Questions about the array below.
1) Give the entry just right of -59.42.
2) Give the bottom entry of the column that holds the smallest entry.
3) Give the entry in the bottom-left corner.
4) Give the third largest entry.
5) Give the entry just right of the largest entry.
6) Give the entry just left of the smallest entry.
7) Give the entry in the top-right corner.
[[56.15, 115.09, -127.83, 101.14],
 [-59.42, -1.67, -124.38, 11.67],
 [-145.30, -36.32, -119.12, -155.15]]
1) -1.67
2) -155.15
3) -145.30
4) 56.15
5) -127.83
6) -119.12
7) 101.14

Read these off the matrix that follows.
1) Find the largest entry in the first column.
2) Find the top-left entry.
3) Find the last entry, reading row by row.
4) Find the entry in the bottom-left corner.
5) Find the fourth entry in reading order.
6) Find the third entry on the diagonal from the top-right corner.
7) Find the third entry from the end, reading row by row.
8) Find the largest entry in the first row.
array([[ 13,  22, -12,  12,  21,  10,  -1, -20, -25, -39,  13, -14],
       [ 38, -10,   4, -15,  25,  55,  32,  23, -10, -32, -26,  -6],
       [ -2,   5,  -8,  35,  25,  -2, -14,  30,  -5,  13, -15,   8],
       [-13, -12,  -3, -14,  -9,  14,  -9,  -5, -27,  10,   1, -31],
       [  7,  -2,   6,   7, -11,  10, -19,  22,   2,  14, -10,  34],
       [  3,  -5,  19,  12,  -3,  24, -15,   4,   0,   5,   1,  -7],
       [ 25,  -5, -27,   7,   6,  -5,   1,   0, -11,  21, -15,  10],
       [ 23,   2, -18,  19,   7,   7, -35,  -8,  -8, -55,  -5,  19],
       [  2,   9, -22,  -7,   0, -11, -10,  24, -21,   6, -16,  20],
       [-21,  -2,  10, -23,  13,  14,  29,   7, -23,  -8,  10,  -3]])
1) 38
2) 13
3) -3
4) -21
5) 12
6) 13
7) -8
8) 22

W = [ 15   3  26  36 -49   4  25]
Find the entry just right of 3.
A: 26
Find the entry just right of -49.
A: 4
The minimum is -49

array([ 19, -15,  24,   2, -13,  19,  47,  27,  51,   9])
Read off the entry just left of the largest entry.
Answer: 27
Read off the entry just left of 9.
Answer: 51

Read these off the array that follows. Indices start at 0.
1) Give the entry just left of 1417.
2) Give the entry in the top-right corner.
3) Give the entry in row 1 and column 1.
4) Give the maximum.
5) Give the entry at row 0, column 1.
6) Give the entry just left of 9699.
7) Give the entry directly below the largest entry.
8) Give the entry in the bottom-right corner.
7827	8067	6973	1147	1417	8226	9699	7368	8977	8945
5765	5311	5517	6662	5257	5995	5276	6409	6586	5225
1) 1147
2) 8945
3) 5311
4) 9699
5) 8067
6) 8226
7) 5276
8) 5225

Questions about the row below.
1) Read off the entry just left of the centre entry.
2) Read off the maximum.
3) Read off the entry just right of 125.6.
[-143.3, 28.1, -164.5, 125.6, -107.4]
1) 28.1
2) 125.6
3) -107.4

A =
[[ 14  25 -34  -4  37 -36 -23  20 -33   7  38   5  21  10  35   6]
 [  1 -22  19  31  28  12  25 -12  18 -33  22 -32 -28 -35  23 -33]
 [  0  44 -17 -39  -7 -14 -23  25 -18  42  17  41  45  44  -3  42]
 [  1 -12  38  13 -18  33  37  -4  39   6 -24   7  -9   2 -16   5]
 [ 16 -11 -33   3 -10 -31 -25   6 -32  -7 -27  -6  -9  -5  -6  -6]
 [-46 -24  16 -11 -28  26  -1 -44  12 -31 -13 -32 -27 -29 -33 -31]
 [ 10  36  -3 -27 -11  -3  -8  29  -3  44   3  44  39  43  -5  44]
 [-26  -3 -23 -13   4 -14 -29 -19 -26 -22  16 -23  -7 -17   0 -21]
 [-49  -3  17 -27 -29  31 -11 -38  13 -13   5 -14  -6  -9 -33 -11]]
Indices start at 0.
The entry just right of the largest entry is 44
Give the top-left entry.
14
Give the entry at row 0, column 2.
-34
Give the entry in the top-right corner.
6
The maximum is 45
The entry at row 2, column 0 -> 0
The entry directly above -21: 44
The entry directly below 4: -29
The entry at row 1, column 2 -> 19
Give the entry in row 2 and column 1.
44
Give the entry at row 1, column 0.
1
Give the entry just right of -10.
-31
The entry in row 0 and column 1 is 25
The entry in the bottom-right corner -> -11
Give the entry directly above the largest entry.
-28
Give the bottom-left entry.
-49
The top entry of the column that holds the largest entry -> 21
Give the entry in row 2 and column 2.
-17
The entry directly above -44 is 6
The entry directly above 28 -> 37
